Below are the code and all the weights of a small trained network. Each question names an input and a class and asks about switching units off, where a switched-off unit gives its printed mean instead of its output.

import numpy as np


def w(rows, s, z=0):
    codes = np.array(rows[::2]) - 128.0
    scale = np.full(codes.shape[1], s)
    scale[-1] = z or s
    return codes * scale


def f(y):
    return y / 2 * (1 + np.tanh(0.7978845608 * (y + 0.044715 * y**3)))


def log_softmax(a):
    a = a - a.max(-1, keepdims=True)
    return a - np.log(np.exp(a).sum(-1, keepdims=True))


def net(x, mask):
    res = np.array(x, float).reshape(1, 8) / 4 @ E
    y = f(res @ A[0][:, :-1].T + A[0][:, -1])
    res = res + np.where(mask, y, B[0][:, -1]) @ B[0][:, :-1]
    return log_softmax(res[-1] @ U[:, :-1].T + U[:, -1])


A, B = {}, {}
E = w([
[46,132,54,150,243,136,122,145,97,159],'x0',
[138,84,51,5,119,79,138,159,148,99],'x1',
[127,129,139,118,133,132,131,133,128,132],'x2',
[177,152,88,111,124,163,48,146,189,199],'x3',
[130,120,135,129,136,131,132,130,139,129],'x4',
[131,124,124,135,130,128,129,129,133,125],'x5',
[130,130,126,122,125,130,126,126,115,130],'x6',
[125,125,140,123,133,134,124,138,129,123],'x7',
],0.014)
A[0] = w([
[176,153,99,114,129,162,4,148,181,200,176],'N1',
[99,107,165,131,132,94,179,141,91,88,254],'N2',
[101,149,113,165,191,153,125,124,108,149,176],'N3',
[153,146,192,171,89,136,114,101,134,133,183],'N4',
[94,153,136,186,171,157,109,112,109,149,147],'N5',
[165,103,133,103,92,95,139,130,151,108,140],'N6',
[158,110,135,84,90,96,130,126,147,100,145],'N7',
[166,153,205,165,90,151,118,80,128,123,204],'N8',
[119,121,125,136,113,100,157,109,122,110,221],'N9',
[88,107,68,88,186,86,125,160,126,131,80],'N10',
[150,107,119,102,89,120,131,142,137,120,129],'N11',
],0.014,0.0089)
B[0] = w([
[172,161,93,139,110,153,97,162,248,224,255],'N1',
[115,120,149,125,146,85,158,100,106,73,218],'N2',
[101,138,146,172,150,168,145,116,118,150,205],'N3',
[93,49,73,119,153,93,83,87,148,183,209],'N4',
[79,186,201,187,131,175,170,170,107,130,206],'N5',
[144,153,141,118,98,130,157,144,151,94,183],'N6',
[172,178,189,72,109,141,175,140,150,80,190],'N7',
[112,72,72,86,170,102,120,77,116,161,226],'N8',
[116,105,149,97,116,77,179,137,101,81,175],'N9',
[85,65,71,110,150,73,65,84,130,148,194],'N10',
[196,161,136,116,98,131,116,185,151,133,167],'N11',
],0.012,0.022)
U = w([
[49,26,87,92,160,52,133,59,64,105,250],'0',
[119,84,49,119,145,104,2,113,160,199,102],'1',
[61,168,227,220,155,154,224,156,23,97,127],'2',
[93,244,156,200,129,247,132,195,145,184,22],'3',
[154,191,185,97,75,97,210,146,102,22,111],'4',
[181,216,146,105,22,155,130,223,168,131,70],'5',
],0.0077,0.0021)

Each question gives the input, the list of numbers given to net, and the class t.
The units are the neurons (one row each of A and B). Each row of codes is followed by its name. A weight is (code - 128) times the scale printed after its matrix; where a second scale follows, it is the last column's (A, B and U).
mask holds one flag per neuron, in row order. A switched-off neuron (its flag False) gives its mean, the last column of its row in B, instead of its output. The means were averaged over made-up inputs and are rounded, as every weight is.
A unit's drop is (log p(t) with every unit on - log p(t) with that unit switched off) / (log p(t) with every unit on - log p(t) with every unit switched off).
The circuit of an input: a set's keep is (log p(t) with only the set's units on - log p(t) with every unit switched off) / (log p(t) with every unit on - log p(t) with every unit switched off). Starting from all 11 units, units are removed one at a time, each time the one whose removal leaves the highest keep (on an exact tie, the one counted first), for as long as the keep stays at least 0.8.
units of the circuit, in order: the units of the circuit, biggest drop first
k most important neurons: the k neurons with the biggest drops, biggest first
drop of u: that unit's drop, to one decimal
input [-1,-8,-4,2,3,-3,-7,0], class 1: units of the circuit, in order -> [N4]
input [0,-6,-6,-7,-2,4,-2,-4], class 0: 3 most important neurons -> [N8; N4; N7]
input [-8,-2,4,0,6,4,-3,-8], class 0: 3 most important neurons -> [N1; N8; N4]
input [-5,5,5,0,5,2,-6,1], class 4: units of the circuit, in order -> [N1; N7]
input [1,-3,0,-8,0,-7,-5,2], class 2: 2 most important neurons -> [N10; N5]
input [-6,1,0,-3,5,7,-7,-7], class 4: 4 most important neurons -> [N7; N10; N6; N11]
input [0,1,0,-6,-4,-5,-8,-7], class 4: 3 most important neurons -> [N4; N8; N10]
input [6,0,-3,-1,-3,3,2,4], class 2: 3 most important neurons -> [N1; N8; N4]
input [1,-3,7,0,5,1,2,-5], class 2: 3 most important neurons -> [N1; N10; N5]
input [3,0,-1,6,5,8,-2,4], class 3: 2 most important neurons -> [N4; N8]
input [1,-8,-2,-3,-4,-8,-3,-1], class 2: 2 most important neurons -> [N5; N10]
input [-1,-6,-5,-6,-2,-4,2,8], class 0: 2 most important neurons -> [N8; N4]
input [0,0,2,0,3,7,6,-8], class 0: 2 most important neurons -> [N1; N5]
input [0,8,6,-3,-1,3,-6,4], class 4: units of the circuit, in order -> [N7]
input [-8,-8,1,0,1,7,4,-2], class 0: 2 most important neurons -> [N1; N8]
input [8,4,3,0,-7,-3,-7,0], class 0: 2 most important neurons -> [N1; N10]
input [-2,-8,4,5,7,-7,7,-6], class 1: drop of N4 -> 0.2
input [2,-4,1,-6,-3,-7,-4,2], class 2: drop of N5 -> 0.1
input [0,7,-7,-7,-2,5,-5,5], class 4: drop of N4 -> 0.4
input [3,-6,7,4,0,-8,-8,-6], class 3: units of the circuit, in order -> [N5]
